Below is a small trained network, with its code and all its weights. Each question gives an input and a target symbol and asks what happens when units are switched off, that is, made to give their printed mean instead of their output.

import numpy as np


def w(rows, s, z=0):
    codes = np.array(rows[::2]) - 128.0
    scale = np.full(codes.shape[1], s)
    scale[-1] = z or s
    return codes * scale


def f(y):
    return y / 2 * (1 + np.tanh(0.7978845608 * (y + 0.044715 * y**3)))


def softmax(a):
    e = np.exp(a - a.max(-1, keepdims=True))
    return e / e.sum(-1, keepdims=True)


def log_softmax(a):
    a = a - a.max(-1, keepdims=True)
    return a - np.log(np.exp(a).sum(-1, keepdims=True))


def net(x, mask):
    ids = ['ΔΘΛΠΣΦαβγημξω'.index(c) for c in x.split()]
    T = len(ids)
    res = E[ids] + P[:T]
    r = res
    for j in range(3):
        rows = slice(4 * j, 4 * j + 4)
        q, k, v = (r @ M[0][rows].T for M in (Q, K, V))
        z = softmax(np.where(np.tri(T) > 0, q @ k.T / 4**0.5, -1e9)) @ v
        o = O[0][rows]
        res = res + np.where(mask[j], z, o[:, -1]) @ o[:, :-1]
    y = f(res @ A[0][:, :-1].T + A[0][:, -1])
    res = res + np.where(mask[3:19], y, B[0][:, -1]) @ B[0][:, :-1]
    return log_softmax(res[-1] @ U[:, :-1].T + U[:, -1])


Q, K, V, O, A, B = {}, {}, {}, {}, {}, {}
E = w([
[67,139,115,115,52,123,165,158,130,70],'Δ',
[116,181,206,103,158,24,139,79,140,131],'Θ',
[86,94,125,173,84,96,137,17,79,167],'Λ',
[112,137,83,157,188,156,115,131,55,80],'Π',
[109,144,106,65,167,191,110,93,175,97],'Σ',
[110,64,77,140,185,100,42,163,101,130],'Φ',
[157,95,106,114,156,66,149,41,121,199],'α',
[82,94,102,135,68,197,143,100,148,151],'β',
[97,86,108,102,109,120,146,34,86,118],'γ',
[106,107,104,217,206,111,179,181,138,119],'η',
[80,4,178,91,125,183,180,143,104,133],'μ',
[109,54,119,203,146,106,35,148,82,114],'ξ',
[114,64,171,140,144,135,148,52,94,101],'ω',
],0.025)
P = w([
[183,158,110,77,136,188,124,149,29,198],'0',
[182,139,93,106,154,163,152,145,41,187],'1',
[169,125,88,118,171,147,163,146,57,180],'2',
[157,116,86,123,172,132,169,139,70,164],'3',
[148,104,89,131,171,123,169,135,86,152],'4',
[138,93,88,136,164,117,164,128,100,139],'5',
[126,81,91,145,160,109,159,121,117,128],'6',
[112,72,91,146,152,101,154,119,131,116],'7',
[104,58,90,156,144,96,146,111,145,104],'8',
[88,48,94,159,138,89,142,106,160,95],'9',
[86,40,85,160,124,80,134,94,173,78],'10',
[65,30,95,171,124,77,129,91,190,72],'11',
[63,24,80,171,107,66,119,79,205,54],'12',
[53,5,80,160,121,72,116,86,229,53],'13',
],0.012)
Q[0] = w([
[184,192,194,109,40,193,93,126,211,166],'head 0',
[139,146,106,118,104,108,89,146,151,177],'head 0',
[51,58,55,210,254,125,120,176,87,108],'head 0',
[165,159,145,212,179,152,138,186,161,52],'head 0',
[84,5,111,115,129,113,164,57,68,220],'head 1',
[103,105,85,122,208,142,117,90,100,89],'head 1',
[156,189,196,123,117,106,56,192,158,134],'head 1',
[94,161,68,200,173,72,69,241,125,102],'head 1',
[126,82,109,101,66,161,181,86,115,178],'head 2',
[190,221,149,165,104,165,138,166,212,96],'head 2',
[180,185,252,72,80,164,94,69,193,157],'head 2',
[122,174,195,69,84,141,83,114,124,149],'head 2',
],0.012)
K[0] = w([
[189,187,113,100,124,195,103,148,2,170],'head 0',
[149,178,179,112,128,148,167,109,122,162],'head 0',
[83,66,87,114,125,99,141,78,219,110],'head 0',
[110,63,165,70,96,66,8,124,159,112],'head 0',
[78,151,78,182,135,161,184,105,226,91],'head 1',
[76,79,124,146,153,139,105,123,193,104],'head 1',
[169,143,185,113,163,109,123,103,13,199],'head 1',
[43,53,89,130,162,131,116,78,31,47],'head 1',
[117,186,30,161,77,212,178,168,153,116],'head 2',
[164,114,154,91,111,119,56,147,29,164],'head 2',
[159,216,153,109,166,188,130,159,32,140],'head 2',
[166,163,126,151,119,132,162,144,33,185],'head 2',
],0.012)
V[0] = w([
[101,97,110,70,123,169,166,139,143,83],'head 0',
[198,211,199,58,149,94,172,149,203,120],'head 0',
[150,108,245,166,125,193,157,110,103,25],'head 0',
[170,47,79,54,228,174,35,122,141,136],'head 0',
[150,82,171,114,168,44,98,118,82,52],'head 1',
[92,149,81,204,200,156,109,217,180,183],'head 1',
[106,97,137,171,136,142,127,88,229,120],'head 1',
[104,220,116,104,195,215,131,42,107,55],'head 1',
[161,48,122,146,195,135,130,128,146,158],'head 2',
[114,136,106,116,129,164,209,86,195,185],'head 2',
[110,105,115,104,90,189,153,254,214,147],'head 2',
[125,117,131,166,53,177,130,105,124,226],'head 2',
],0.0084)
O[0] = w([
[82,159,108,187,173,126,179,193,124,114,148],'head 0',
[71,180,104,141,120,141,139,107,116,97,6],'head 0',
[107,153,98,104,254,194,174,90,103,176,117],'head 0',
[121,158,19,61,115,17,93,154,164,163,116],'head 0',
[185,122,128,95,200,97,103,148,129,115,146],'head 1',
[157,132,125,154,84,163,87,55,124,104,201],'head 1',
[134,175,136,87,97,143,106,121,74,186,146],'head 1',
[40,113,204,85,180,117,5,121,145,153,105],'head 1',
[148,184,135,70,123,180,73,167,166,156,163],'head 2',
[84,112,115,195,42,153,179,124,156,121,148],'head 2',
[122,162,135,147,177,145,143,125,209,62,130],'head 2',
[154,99,131,120,110,118,162,131,189,129,113],'head 2',
],0.0099,0.013)
A[0] = w([
[83,128,132,92,74,106,154,75,147,92,171],'neuron 0',
[149,107,119,79,75,200,150,108,167,171,51],'neuron 1',
[158,249,255,48,102,114,177,135,165,145,93],'neuron 2',
[111,96,69,98,148,148,135,163,193,80,83],'neuron 3',
[85,157,136,114,169,89,163,111,72,141,140],'neuron 4',
[173,130,133,85,96,179,137,89,148,142,85],'neuron 5',
[96,87,164,67,95,113,198,85,155,197,158],'neuron 6',
[110,85,51,128,118,155,94,167,78,101,63],'neuron 7',
[103,111,88,194,182,116,101,119,122,121,86],'neuron 8',
[99,81,160,128,81,100,171,115,147,95,203],'neuron 9',
[208,201,137,160,160,157,60,126,77,151,175],'neuron 10',
[153,72,163,96,164,206,158,150,116,101,29],'neuron 11',
[99,102,131,127,87,156,141,202,150,120,234],'neuron 12',
[145,100,180,20,145,148,144,204,172,114,21],'neuron 13',
[149,110,73,124,165,144,157,141,63,128,4],'neuron 14',
[154,130,99,41,152,117,145,124,142,142,46],'neuron 15',
],0.0098,0.0036)
B[0] = w([
[189,157,221,135,219,163,147,174,158,166,191],'neuron 0',
[164,180,132,169,147,109,106,196,94,170,204],'neuron 1',
[16,169,100,101,119,169,238,106,164,253,139],'neuron 2',
[203,137,118,143,227,110,141,128,87,113,186],'neuron 3',
[178,118,108,115,92,198,89,70,206,101,174],'neuron 4',
[74,117,102,137,175,124,117,88,26,157,189],'neuron 5',
[128,191,107,171,95,169,102,237,135,32,226],'neuron 6',
[35,227,127,165,79,199,162,59,130,201,194],'neuron 7',
[71,119,186,72,94,24,161,161,159,87,201],'neuron 8',
[150,67,75,87,175,124,154,128,175,150,246],'neuron 9',
[100,135,126,122,123,167,160,211,188,128,245],'neuron 10',
[187,188,133,223,94,69,104,72,221,191,210],'neuron 11',
[117,86,130,81,93,38,62,46,117,119,203],'neuron 12',
[19,108,196,250,75,196,132,44,94,83,159],'neuron 13',
[130,135,185,83,110,148,167,129,83,85,190],'neuron 14',
[167,155,209,67,136,124,173,89,111,43,175],'neuron 15',
],0.0066,0.012)
U = w([
[132,202,189,195,112,93,146,161,89,95,5],'Δ',
[74,115,89,110,52,179,178,144,69,52,180],'Θ',
[168,124,99,159,181,149,120,83,71,203,185],'Λ',
[96,118,154,140,187,131,52,174,136,113,138],'Π',
[82,181,67,154,129,87,150,137,100,135,96],'Σ',
[174,186,133,102,78,97,127,149,130,83,101],'Φ',
[110,124,63,111,38,137,139,98,159,128,79],'α',
[125,37,42,94,116,149,171,77,164,87,230],'β',
[71,84,115,142,160,100,152,199,23,167,111],'γ',
[123,145,52,131,83,255,148,206,216,103,131],'η',
[124,164,95,135,186,130,158,178,86,134,82],'μ',
[190,134,165,79,98,191,146,144,119,62,60],'ξ',
[99,171,150,65,91,161,233,130,173,243,120],'ω',
],0.0064,0.0033)

Each question gives the input, a string of symbols that net reads in full, and the target symbol t.
The units are the heads (4 rows each of Q, K, V and O) and the neurons (one row each of A and B). Each row of codes is followed by its name. A weight is (code - 128) times the scale printed after its matrix; where a second scale follows, it is the last column's (O, A, B and U).
mask holds one flag per unit, heads first, then neurons. A switched-off unit (its flag False) gives its mean, the last column of its rows in O or B, instead of its output. The means were averaged over made-up inputs and are rounded, as every weight is.
A unit's drop is (log p(t) with every unit on - log p(t) with that unit switched off) / (log p(t) with every unit on - log p(t) with every unit switched off).
The circuit of an input: a set's keep is (log p(t) with only the set's units on - log p(t) with every unit switched off) / (log p(t) with every unit on - log p(t) with every unit switched off). Starting from the 12 units with the biggest drops (on a tie, the unit counted first), units are removed one at a time, each time the one whose removal leaves the highest keep (on an exact tie, the one counted first), for as long as the keep stays at least 0.8.
circuit, biggest first: the units of the circuit, biggest drop first
most important unit: the unit with the biggest drop
k most important neurons: the k neurons with the biggest drops, biggest first
heads that matter: for each layer, one digit per head in row order, 1 if its drop is at least 0.15 and else 0, layers parted by /
input η Φ Δ η γ γ β Δ γ α η, target α: heads that matter -> 101
input β Σ Λ μ, target Π: heads that matter -> 010
input α η Λ ω α α η Δ Π Λ Λ, target β: circuit, biggest first -> head 2; neuron 9
input γ Θ ξ Φ β β Δ ξ, target Δ: heads that matter -> 100
input ξ ξ η Δ Δ Δ Δ η Δ, target β: circuit, biggest first -> neuron 9; head 2; neuron 6
input Φ Δ Δ ω Π Θ β β Σ ω, target Π: heads that matter -> 010
input ω Δ Θ Φ Δ η γ μ μ β η α, target Λ: circuit, biggest first -> head 1; neuron 5
input α η η Σ Δ η Δ Θ ω Λ Σ Π ξ α, target Π: circuit, biggest first -> head 1
input η Π α μ α Δ ω ξ α ξ η ω, target Λ: 2 most important neurons -> neuron 5; neuron 6
input μ Λ η ξ, target η: heads that matter -> 001
input Φ Π Λ α, target Φ: circuit, biggest first -> head 0; neuron 6
input β ω Λ α γ ω, target η: circuit, biggest first -> neuron 6; head 1; head 2
input η η ω ξ Π, target ξ: circuit, biggest first -> neuron 15; head 0; head 2; neuron 14
input η Δ β η Δ Λ, target β: circuit, biggest first -> head 2; neuron 9; neuron 1
input Σ Λ η Φ γ Π α Π, target α: circuit, biggest first -> head 2; head 0
input Π Δ Θ Δ μ Φ Π η α ξ, target α: circuit, biggest first -> head 0; neuron 7
input ξ Δ η, target Δ: heads that matter -> 100
input Π Π γ η γ Π α Π Θ Δ α Λ ξ Π, target ξ: most important unit -> neuron 15
input Σ γ Θ μ Λ η Δ ξ Λ α ξ η, target ξ: heads that matter -> 111
input ξ Λ Σ η, target Σ: circuit, biggest first -> head 0
input Θ Π Λ Θ Φ ω ξ Λ α Θ ω ξ, target ω: heads that matter -> 101
input α Λ Δ Π α γ Δ Π Δ Θ, target ω: heads that matter -> 100
input Λ Λ β η, target β: heads that matter -> 001
input Λ Λ Σ η Φ ξ, target Φ: heads that matter -> 110
input Λ α Θ Σ ξ Δ α Π Σ Θ η, target Θ: heads that matter -> 101
input μ Φ η β Δ α Φ α, target β: 2 most important neurons -> neuron 9; neuron 1
input Φ ω Δ β η ξ Π Λ Δ Π, target Δ: 2 most important neurons -> neuron 11; neuron 8
